[140 132 148 129 117 103 155] gives 155, 103

[106 129 134 114 139] gives 139, 106

[[146 136 151 124 125 124]
 [115 114 148 131 157 107]] gives 157, 107

[[123 114 120 132 128 111]
 [137 134 132 118 114 117]
 [138 125 139 142 153 108]] gives 153, 108

[114 116 134 142 104 130  98] gives 142, 98

[[130 124 127 132 127]
 [121 158 125 129 103]] gives 158, 103

[143 109 153 131] gives 153, 109

[116 117 127 101] gives 127, 101

[109 127 145 121 151 120 141] gives 151, 109
---
[153 125 134 135 120 147 129]: 153, 120

[110 122 112 157 108 129]: 157, 108

[[123 120 113 120 112 125 107]
 [113 138 115 134 115 116 131]]: 138, 107

[[142 150 152 153 130 132 135]
 [135 106 119 139 136 117 128]]: 153, 106

[129 136 120 135 111 104]: 136, 104

[139 153 108 156 127 107]: 156, 107

[133 146 149 148 147]: 149, 133
---
[[132 133 123 132 129 153]
 [131 131 136 131 130 133]]	132, 133

[120 103 119 120]	120, 120

[106 121 121 136 111 141]	106, 141

[135 150 122 101 144]	135, 144

[[132 112 114 132]
 [157 135 118 126]]	132, 126

[125 106 154 112]	125, 112

[116 103 131 126]	116, 126

[102 150 123 101 126]	102, 126

[137 145 126 113  98 129]	137, 129

[[122 124 134 151]
 [131 122 149 108]]	122, 108
---
[[127 144 109 157 138 121]
 [122 148 116 145 147 107]] | 145

[[119 133 136 138 140 110]
 [137 131 105 108 119 142]
 [136 112 117 134 122 134]] | 108

[[126 114 124 124 135]
 [144 127 124 144 130]
 [122 145 149 115 107]] | 124

[[140 153 126 118 134 137]
 [102 136 156 126 144 136]
 [130 153 137 121 140 139]] | 126

[[125 155 106 131 142 137]
 [104 144 133 126 126 104]
 [133 148 125 132 123 126]] | 126

[[103 122 118 123 130 133]
 [145 107 145 137 136 125]
 [136 104 134 144 125 135]] | 137

[[147 103 124 128 126 123]
 [148 110 133 128 117 145]] | 128
---
[[128 153 117 126 143 128]
 [126 141 141 134 124 119]] | 128, 119

[118 122 125 119 103] | 118, 103

[[139 126 126 132 133 137 139]
 [117 126 125 106 134 133 126]] | 139, 126

[[135 131 122 133 141 121 106]
 [110 144 143 111 118 147 122]
 [137 130 121 119 142 111 130]] | 135, 130

[[146 131 102 140 129 103]
 [124 103 128 126 114 129]] | 146, 129

[117 136 103 120 146 121] | 117, 121

[[109 155 136 130]
 [136 145 120 124]] | 109, 124
---
121	145	140	131	102 Answer: 102, 121

118	132	131	127	127
138	121	122	129	129
156	116	116	132	130
Answer: 127, 156

123	130	141	121	104	118 Answer: 118, 123

131	134	123	133	128	153 Answer: 153, 131

124	129	127	126	134
122	139	114	144	154
Answer: 134, 122

137	104	117	121 Answer: 121, 137

130	122	126	157	128	130	128 Answer: 128, 130

142	121	140	154	149	128	153 Answer: 153, 142
---
[[109 120 116 125 133 133]
 [137 117 134 138 123 154]
 [144 122 136 140 132 146]] result: 125

[131 100 131 121 123] result: 131

[147 128 157 155] result: 128

[[133 102 105 142 135 116]
 [104 157 154 132 134 142]] result: 142

[132 130 135 132 109 103] result: 132

[130 121 153 128 142 140 125] result: 142
---
[[132 153 134 137 114 120]
 [101 127 132 129 133 110]
 [108 105 147 100 144 140]] | 108

[[121 126 132 130 139 130]
 [125 118 118 116 118 103]
 [137 127 123 135 148 149]] | 137

[[132 136 129 124 114 113]
 [129 136 154 134 117 121]
 [132 138 138 114 142 125]] | 132

[[130 138 128 131 119]
 [128 122 132 153 127]
 [127 108 136 113 132]] | 127

[[143 139 103 120]
 [129 119 111 121]
 [131 123 112 116]] | 131

[[139 130 110 121 150]
 [112 126 122 125 128]
 [122 120 136 114 132]] | 122

[[116 123 125 117]
 [124 154 143 118]
 [157 112 142 116]] | 157

[[114 139 140 130 101]
 [155 134 115 130 118]
 [105 127 121 122 125]] | 105

[[131 140 117 134 124 149]
 [132 135 117 138 121 145]
 [130 140 126 130 131 131]] | 130

[[128 135 122 134 114 127]
 [127 133 123 115 129 137]
 [123 150 135 136 139 145]] | 123
---
[[107 116 116 144 138 145]
 [141 140 144 121 106 114]] ==> 116

[[137 111 118 124 118 131 115]
 [128 128 135 135 136 127 128]
 [117 149 133 112 132 123 137]] ==> 111

[100 152 105 136 158] ==> 152

[[139 121 123 134]
 [130 137 103 132]
 [131 118 133 122]] ==> 121

[[135 128 106 127 134 121]
 [130 131 117 128 132 125]
 [124 128 128 128 127 131]] ==> 128

[152 128 136 146 123] ==> 128
---
[[133 132 142 126]
 [134 134 155 124]
 [130 131 144 124]] gives 126

[[106 119 134 128 126 110 136]
 [112 120 128 137 126 116 128]
 [112 145 126 143 122 132 137]] gives 136

[[145 143 144 144 146 152]
 [145 143 144 144 146 152]
 [151 152 147 147 146 139]] gives 152

[[130 112 102 135 122 119]
 [126 129 145 123 122 112]
 [125 119 151 111 109 129]] gives 119

[[127 127 122 139 140 140 122]
 [116 116 141 125 125 123 142]
 [114 114 153 114 114 112 153]] gives 122

[[124 125 117 126]
 [138 123 133 140]
 [155 126 111 136]] gives 126
---
135	128	128	135	128	116
127	99	121	136	126	128
→ 99

128	128	128	128	128	128	128
135	130	121	152	146	114	113
→ 130

116	127	121	129	123
105	116	109	135	123
→ 116

102	131	129	124	139	128	156
152	125	140	148	109	124	139
→ 125

118	107	137	98	134
128	128	129	129	129
→ 128

106	118	116	122
101	132	135	155
→ 132

129	124	129	154	109	128	128
126	137	123	142	133	128	128
→ 137

127	127	129	127	128
102	124	121	104	120
→ 124

124	106	138	128	120
128	118	107	126	137
→ 118
---
[127 137 110 153 144 117 127] yields 153, 144

[100 111 142 118] yields 142, 118

[121 103 102 115] yields 121, 115

[[140 119 144 107 131 117 111]
 [145 117 140 110 138 116 106]
 [106 137 122 136 108 135 142]] yields 145, 144

[[122 110 134 121 132 153 136]
 [115 141 121 137 121 118 102]] yields 153, 141

[[118 139 128 131 141]
 [140 112 143 119 109]
 [130 153 118 131 151]] yields 153, 151

[147 141 119 157] yields 157, 147

[122 153 129 157] yields 157, 153
---
[119 151 120 133 109 141] >> 109

[123 157 148  99 115] >> 115

[[121 128 122 131 126 125 126]
 [138 130 132 127 131 127 127]
 [152 123 131 138 127 127 118]] >> 126

[[111 121 133 139]
 [119 111 122 131]
 [141 142 138 100]] >> 119

[150 133 119 157 115  99 101] >> 115

[111 144 143 130 155] >> 155

[128 136 150 131 130 153 157] >> 130
---
array([[115, 129, 106, 133],
       [118, 127, 101, 125],
       [123, 126, 115, 138]]) Out: 126

array([[121, 128, 102, 136, 130, 143, 137],
       [143, 136, 131, 137, 131, 143,  99],
       [117, 126, 103, 132, 129, 138, 144]]) Out: 129

array([[129, 136, 126, 135, 106, 120, 122],
       [130, 151, 122, 144, 123, 137, 127],
       [108,  99, 126, 139, 135, 145, 137]]) Out: 135

array([[137, 119, 130, 144, 145],
       [147, 124, 129, 150, 151],
       [111, 127, 128, 112, 113]]) Out: 128

array([[114, 107, 118, 130],
       [135, 106, 148, 123],
       [143, 127, 150, 123]]) Out: 127

array([[119, 128, 153, 139, 131],
       [118, 125, 124, 139, 137],
       [116, 132, 109, 110, 118]]) Out: 109

array([[ 99, 130, 133, 145],
       [102, 125, 143, 138],
       [132, 121, 133, 124]]) Out: 121

array([[110, 130, 122, 138, 120, 122, 120],
       [136, 131, 132, 133, 120, 114, 127],
       [104, 137, 115, 129, 103, 124, 102]]) Out: 103

array([[117, 118, 132, 151, 133, 135],
       [136, 147, 130, 131, 135, 130],
       [128, 148, 128, 135, 130, 129]]) Out: 135
---
[152 127 121 109 116 117 135] ⇒ 117
[134 155 136 128 133 139 146] ⇒ 139
[157 120 100 103] ⇒ 100
[124 102 134 128 127 130] ⇒ 127
[131 128 135 105 101] ⇒ 105
[120 128 152 131 112] ⇒ 131
[152 126 131 109 124 146] ⇒ 124
[151 134 129 135 139 121] ⇒ 139
[126 104 135 133 120 124 125] ⇒ 124
[121 122 153 120] ⇒ 153
---
123  111  153  156  106 → 156, 153

151  131  124  126  120  121 → 151, 131

133  156  102  126  124  123 → 156, 133

146  123  127  149  151  153 → 153, 151

124  141  127  158  148  155 → 158, 155

121  130  132  107  123 → 132, 130

151  126  123  124  114  139  112 → 151, 139

116  133  111  100  124  118  134 → 134, 133

125  139  114  103 → 139, 125

130  110  124  140  110  104  116
132  112  135  131  113  115  122
130  111  125  139  112  105  116
→ 140, 139
---
(143, 133, 127, 100) Out: 127
(130, 100, 135, 126, 136, 128) Out: 136
(151, 145, 132, 112, 110) Out: 112
(126, 116, 120, 131, 122, 131, 103) Out: 131
(111, 142, 103, 150, 106) Out: 150
(121, 140, 147, 123, 136, 150) Out: 136
(109, 124, 140, 135, 152) Out: 135
(111, 113, 106, 108, 109) Out: 108
(105, 134, 126, 135) Out: 126
